Here is a tiny trained network, its code and every weight. The questions are about switching its units off for an input and a class, where a switched-off unit gives its printed mean instead of its output.

import numpy as np


def w(rows, s, z=0):
    codes = np.array(rows[::2]) - 128.0
    scale = np.full(codes.shape[1], s)
    scale[-1] = z or s
    return codes * scale


def norm(h):
    return h / np.sqrt((h * h).mean(-1, keepdims=True) + 1e-5)


def f(y):
    return y / 2 * (1 + np.tanh(0.7978845608 * (y + 0.044715 * y**3)))


def log_softmax(a):
    a = a - a.max(-1, keepdims=True)
    return a - np.log(np.exp(a).sum(-1, keepdims=True))


def net(x, mask):
    res = np.array(x, float).reshape(1, 5) / 4 @ E
    u = 0
    for l in range(3):
        y = f(norm(res) @ A[l][:, :-1].T + A[l][:, -1])
        res = res + np.where(mask[u : u + 12], y, B[l][:, -1]) @ B[l][:, :-1]
        u += 12
    return log_softmax(norm(res)[-1] @ U[:, :-1].T + U[:, -1])


A, B = {}, {}
E = w([
[48,120,2],'x0',
[127,128,127],'x1',
[65,214,191],'x2',
[182,247,60],'x3',
[128,127,127],'x4',
],0.0058)
A[0] = w([
[90,69,123,38],'L0N0',
[60,149,111,113],'L0N1',
[142,75,45,77],'L0N2',
[156,79,75,4],'L0N3',
[50,136,76,147],'L0N4',
[90,145,195,36],'L0N5',
[111,117,114,21],'L0N6',
[11,99,190,168],'L0N7',
[179,77,119,39],'L0N8',
[133,114,94,126],'L0N9',
[178,194,90,185],'L0N10',
[214,156,128,75],'L0N11',
],0.013,0.0038)
B[0] = w([
[138,130,109,143],'L0N0',
[1,113,166,158],'L0N1',
[30,101,98,193],'L0N2',
[62,123,132,145],'L0N3',
[47,111,106,197],'L0N4',
[69,170,201,167],'L0N5',
[175,123,132,106],'L0N6',
[75,144,87,254],'L0N7',
[147,110,247,142],'L0N8',
[132,94,104,141],'L0N9',
[197,156,63,236],'L0N10',
[153,85,58,183],'L0N11',
],0.0069,0.0053)
A[1] = w([
[92,127,145,112],'L1N0',
[138,206,230,169],'L1N1',
[101,12,254,80],'L1N2',
[89,81,56,129],'L1N3',
[148,91,70,66],'L1N4',
[179,107,233,84],'L1N5',
[195,53,184,48],'L1N6',
[124,244,47,254],'L1N7',
[171,108,100,75],'L1N8',
[114,187,152,147],'L1N9',
[132,174,90,88],'L1N10',
[158,244,140,72],'L1N11',
],0.014,0.0046)
B[1] = w([
[87,87,137,143],'L1N0',
[157,4,92,198],'L1N1',
[112,197,150,206],'L1N2',
[133,158,95,192],'L1N3',
[148,142,116,144],'L1N4',
[24,182,106,176],'L1N5',
[154,215,89,160],'L1N6',
[171,188,174,254],'L1N7',
[137,69,145,136],'L1N8',
[155,98,192,155],'L1N9',
[65,187,125,145],'L1N10',
[163,103,255,168],'L1N11',
],0.008,0.0092)
A[2] = w([
[128,120,183,145],'L2N0',
[77,233,179,144],'L2N1',
[162,119,87,72],'L2N2',
[86,229,172,128],'L2N3',
[82,166,67,179],'L2N4',
[127,114,116,105],'L2N5',
[119,138,54,89],'L2N6',
[254,164,106,4],'L2N7',
[81,165,63,201],'L2N8',
[17,25,149,148],'L2N9',
[99,216,137,133],'L2N10',
[149,111,33,97],'L2N11',
],0.011,0.0035)
B[2] = w([
[154,87,186,154],'L2N0',
[102,100,152,254],'L2N1',
[162,108,131,124],'L2N2',
[110,144,170,235],'L2N3',
[151,166,129,219],'L2N4',
[126,134,103,118],'L2N5',
[160,146,151,155],'L2N6',
[128,8,98,200],'L2N7',
[167,214,115,231],'L2N8',
[130,30,76,249],'L2N9',
[109,153,189,211],'L2N10',
[180,134,144,159],'L2N11',
],0.012,0.0059)
U = w([
[86,240,224,254],'0',
[240,98,104,103],'1',
[105,106,28,137],'2',
[189,252,76,17],'3',
[72,40,199,53],'4',
[208,117,252,99],'5',
[17,155,114,143],'6',
],0.023,0.0028)

Each question gives the input, the list of numbers given to net, and the class t.
The units are the neurons (one row each of A and B). Each row of codes is followed by its name. A weight is (code - 128) times the scale printed after its matrix; where a second scale follows, it is the last column's (A, B and U).
mask holds one flag per neuron, layer by layer. A switched-off neuron (its flag False) gives its mean, the last column of its row in B, instead of its output. The means were averaged over made-up inputs and are rounded, as every weight is.
A unit's drop is (log p(t) with every unit on - log p(t) with that unit switched off) / (log p(t) with every unit on - log p(t) with every unit switched off).
The circuit of an input: a set's keep is (log p(t) with only the set's units on - log p(t) with every unit switched off) / (log p(t) with every unit on - log p(t) with every unit switched off). Starting from the 12 units with the biggest drops (on a tie, the unit counted first), units are removed one at a time, each time the one whose removal leaves the highest keep (on an exact tie, the one counted first), for as long as the keep stays at least 0.8.
units of the circuit, in order: the units of the circuit, biggest drop first
most important unit: the unit with the biggest drop
k most important neurons: the k neurons with the biggest drops, biggest first
k most important neurons of layer l: the k neurons of layer l with the biggest drops, biggest first
drop of u: that unit's drop, to one decimal
input [-5,3,-6,-1,-8], class 0: most important unit -> L1N5
input [-7,2,8,-6,6], class 4: units of the circuit, in order -> (L1N1; L1N7)
input [-7,-7,-3,1,7], class 1: 3 most important neurons of layer 0 -> (L0N2; L0N1; L0N11)
input [1,5,-8,-7,7], class 2: 3 most important neurons -> (L0N2; L1N7; L0N10)
input [0,0,-2,-1,-1], class 0: 2 most important neurons -> (L1N2; L0N8)
input [-2,8,-7,-7,-8], class 0: 2 most important neurons -> (L1N2; L1N6)
input [-6,-5,-1,-5,-2], class 0: 3 most important neurons -> (L1N2; L1N6; L1N5)
input [2,4,4,-8,4], class 6: 3 most important neurons -> (L0N7; L1N1; L1N11)
input [0,-5,-8,-6,6], class 0: 2 most important neurons -> (L1N1; L1N2)
input [-3,7,2,7,3], class 5: 2 most important neurons -> (L1N11; L1N7)
input [1,4,6,-3,8], class 6: 2 most important neurons of layer 0 -> (L0N7; L0N1)
input [-1,-2,1,5,-1], class 5: 2 most important neurons of layer 1 -> (L1N7; L1N1)
input [-4,2,-2,5,-3], class 1: 2 most important neurons -> (L0N11; L2N7)
input [-8,3,2,-8,-3], class 4: units of the circuit, in order -> (L1N7)
input [2,2,-7,-4,-2], class 2: 2 most important neurons of layer 0 -> (L0N2; L0N10)
input [3,1,8,-4,3], class 6: 2 most important neurons of layer 0 -> (L0N7; L0N4)
input [-7,5,5,-7,-6], class 4: 2 most important neurons of layer 1 -> (L1N1; L1N7)
input [-5,-2,0,3,5], class 1: 2 most important neurons of layer 0 -> (L0N11; L0N7)
input [-5,0,-3,6,4], class 1: drop of L0N11 -> 0.2
input [-7,-7,5,6,-7], class 5: most important unit -> L1N11
input [-2,8,5,8,1], class 5: drop of L2N5 -> 0.0
input [-1,8,5,2,7], class 5: drop of L1N1 -> 0.1
input [-4,0,-5,7,-7], class 1: 2 most important neurons -> (L2N7; L0N11)
